Below are the code and all the weights of a small trained network. Each question names an input and a target symbol and asks about switching units off, where a switched-off unit gives its printed mean instead of its output.

import numpy as np


def w(rows, s, z=0):
    codes = np.array(rows[::2]) - 128.0
    scale = np.full(codes.shape[1], s)
    scale[-1] = z or s
    return codes * scale


def norm(h):
    return h / np.sqrt((h * h).mean(-1, keepdims=True) + 1e-5)


def f(y):
    return np.maximum(y, 0)


def softmax(a):
    e = np.exp(a - a.max(-1, keepdims=True))
    return e / e.sum(-1, keepdims=True)


def log_softmax(a):
    a = a - a.max(-1, keepdims=True)
    return a - np.log(np.exp(a).sum(-1, keepdims=True))


def net(x, mask):
    ids = ['ΘΞΩαγεζηλπ'.index(c) for c in x.split()]
    T = len(ids)
    res = E[ids] + P[:T]
    r = norm(res)
    for j in range(2):
        rows = slice(2 * j, 2 * j + 2)
        q, k, v = (r @ M[0][rows].T for M in (Q, K, V))
        z = softmax(np.where(np.tri(T) > 0, q @ k.T / 2**0.5, -1e9)) @ v
        o = O[0][rows]
        res = res + np.where(mask[j], z, o[:, -1]) @ o[:, :-1]
    y = f(norm(res) @ A[0][:, :-1].T + A[0][:, -1])
    res = res + np.where(mask[2:6], y, B[0][:, -1]) @ B[0][:, :-1]
    return log_softmax(norm(res)[-1] @ U[:, :-1].T + U[:, -1])


Q, K, V, O, A, B = {}, {}, {}, {}, {}, {}
E = w([
[80,144,156,100,123],'Θ',
[103,173,106,69,104],'Ξ',
[170,167,109,113,75],'Ω',
[98,179,91,149,72],'α',
[144,202,217,105,230],'γ',
[159,12,4,137,73],'ε',
[163,123,162,178,93],'ζ',
[204,61,179,121,114],'η',
[163,88,153,23,130],'λ',
[99,85,145,86,130],'π',
],0.019)
P = w([
[142,93,255,24,62],'0',
[167,105,196,47,145],'1',
[109,107,198,72,44],'2',
[178,154,121,65,183],'3',
[106,103,161,100,60],'4',
[152,209,84,117,174],'5',
],0.0085)
Q[0] = w([
[159,154,162,85,36],'H0',
[100,154,68,125,9],'H0',
[166,100,150,139,187],'H1',
[122,78,66,159,197],'H1',
],0.012)
K[0] = w([
[102,207,86,169,88],'H0',
[28,127,101,181,9],'H0',
[193,161,156,100,150],'H1',
[125,66,199,88,31],'H1',
],0.013)
V[0] = w([
[46,143,14,227,117],'H0',
[140,120,94,121,149],'H0',
[79,40,76,138,77],'H1',
[129,85,1,112,58],'H1',
],0.0076)
O[0] = w([
[111,86,226,83,65,27],'H0',
[208,173,132,1,110,6],'H0',
[172,2,47,107,131,34],'H1',
[134,96,72,150,97,203],'H1',
],0.009,0.0025)
A[0] = w([
[32,95,200,142,25,19],'N0',
[2,104,68,104,199,2],'N1',
[109,195,176,149,160,177],'N2',
[113,191,110,152,215,30],'N3',
],0.0094,0.0025)
B[0] = w([
[172,112,252,92,112,254],'N0',
[115,51,111,139,180,145],'N1',
[73,149,49,169,100,192],'N2',
[131,52,217,113,60,170],'N3',
],0.011,0.008)
U = w([
[27,90,125,163,123,73],'Θ',
[57,146,79,65,106,37],'Ξ',
[180,195,68,137,92,59],'Ω',
[145,99,197,107,68,137],'α',
[94,191,161,147,186,132],'γ',
[146,57,63,152,85,185],'ε',
[117,119,121,248,112,113],'ζ',
[196,120,131,172,163,142],'η',
[161,148,111,72,167,144],'λ',
[105,83,113,145,164,252],'π',
],0.012,0.003)

Each question gives the input, a string of symbols that net reads in full, and the target symbol t.
The units are the heads (2 rows each of Q, K, V and O) and the neurons (one row each of A and B). Each row of codes is followed by its name. A weight is (code - 128) times the scale printed after its matrix; where a second scale follows, it is the last column's (O, A, B and U).
mask holds one flag per unit, heads first, then neurons. A switched-off unit (its flag False) gives its mean, the last column of its rows in O or B, instead of its output. The means were averaged over made-up inputs and are rounded, as every weight is.
A unit's drop is (log p(t) with every unit on - log p(t) with that unit switched off) / (log p(t) with every unit on - log p(t) with every unit switched off).
The circuit of an input: a set's keep is (log p(t) with only the set's units on - log p(t) with every unit switched off) / (log p(t) with every unit on - log p(t) with every unit switched off). Starting from all 6 units, units are removed one at a time, each time the one whose removal leaves the highest keep (on an exact tie, the one counted first), for as long as the keep stays at least 0.8.
units of the circuit, in order: the units of the circuit, biggest drop first
most important unit: the unit with the biggest drop
k most important neurons: the k neurons with the biggest drops, biggest first
which heads matter: for each layer, one digit per head in row order, 1 if its drop is at least 0.15 and else 0, layers parted by /
drop of u: that unit's drop, to one decimal
input α γ Θ, target γ: units of the circuit, in order => H1
input ζ λ Θ ζ Ω, target Ω: units of the circuit, in order => H0; N0
input ε π η, target ε: which heads matter => 11
input Ω ε ζ Ω π, target ε: which heads matter => 11
input Ω λ Ω Ω λ, target λ: which heads matter => 10
input α ζ α π, target π: which heads matter => 00
input α ε ζ, target ε: which heads matter => 01
input α Θ Ω ε ε Ω, target ε: which heads matter => 01
input Ω ζ Ξ, target Ξ: which heads matter => 10
input α ε Ω ζ, target ζ: which heads matter => 00
input Ξ Ξ ζ, target ζ: which heads matter => 10
input Ω λ λ, target λ: which heads matter => 10
input ζ Ξ γ ζ γ α, target α: which heads matter => 10
input λ Ξ γ π, target π: 3 most important neurons => N1; N0; N3
input ε λ Ω ζ Ξ Θ, target Θ: most important unit => N3
input α α α Θ, target Θ: drop of N3 => 0.3
input Ω Ξ η η Ω, target Ω: drop of H0 => 0.6
input α α λ ε Ω, target ε: drop of N2 => 0.0
input Ω ζ Ω α, target α: drop of N0 => 0.1
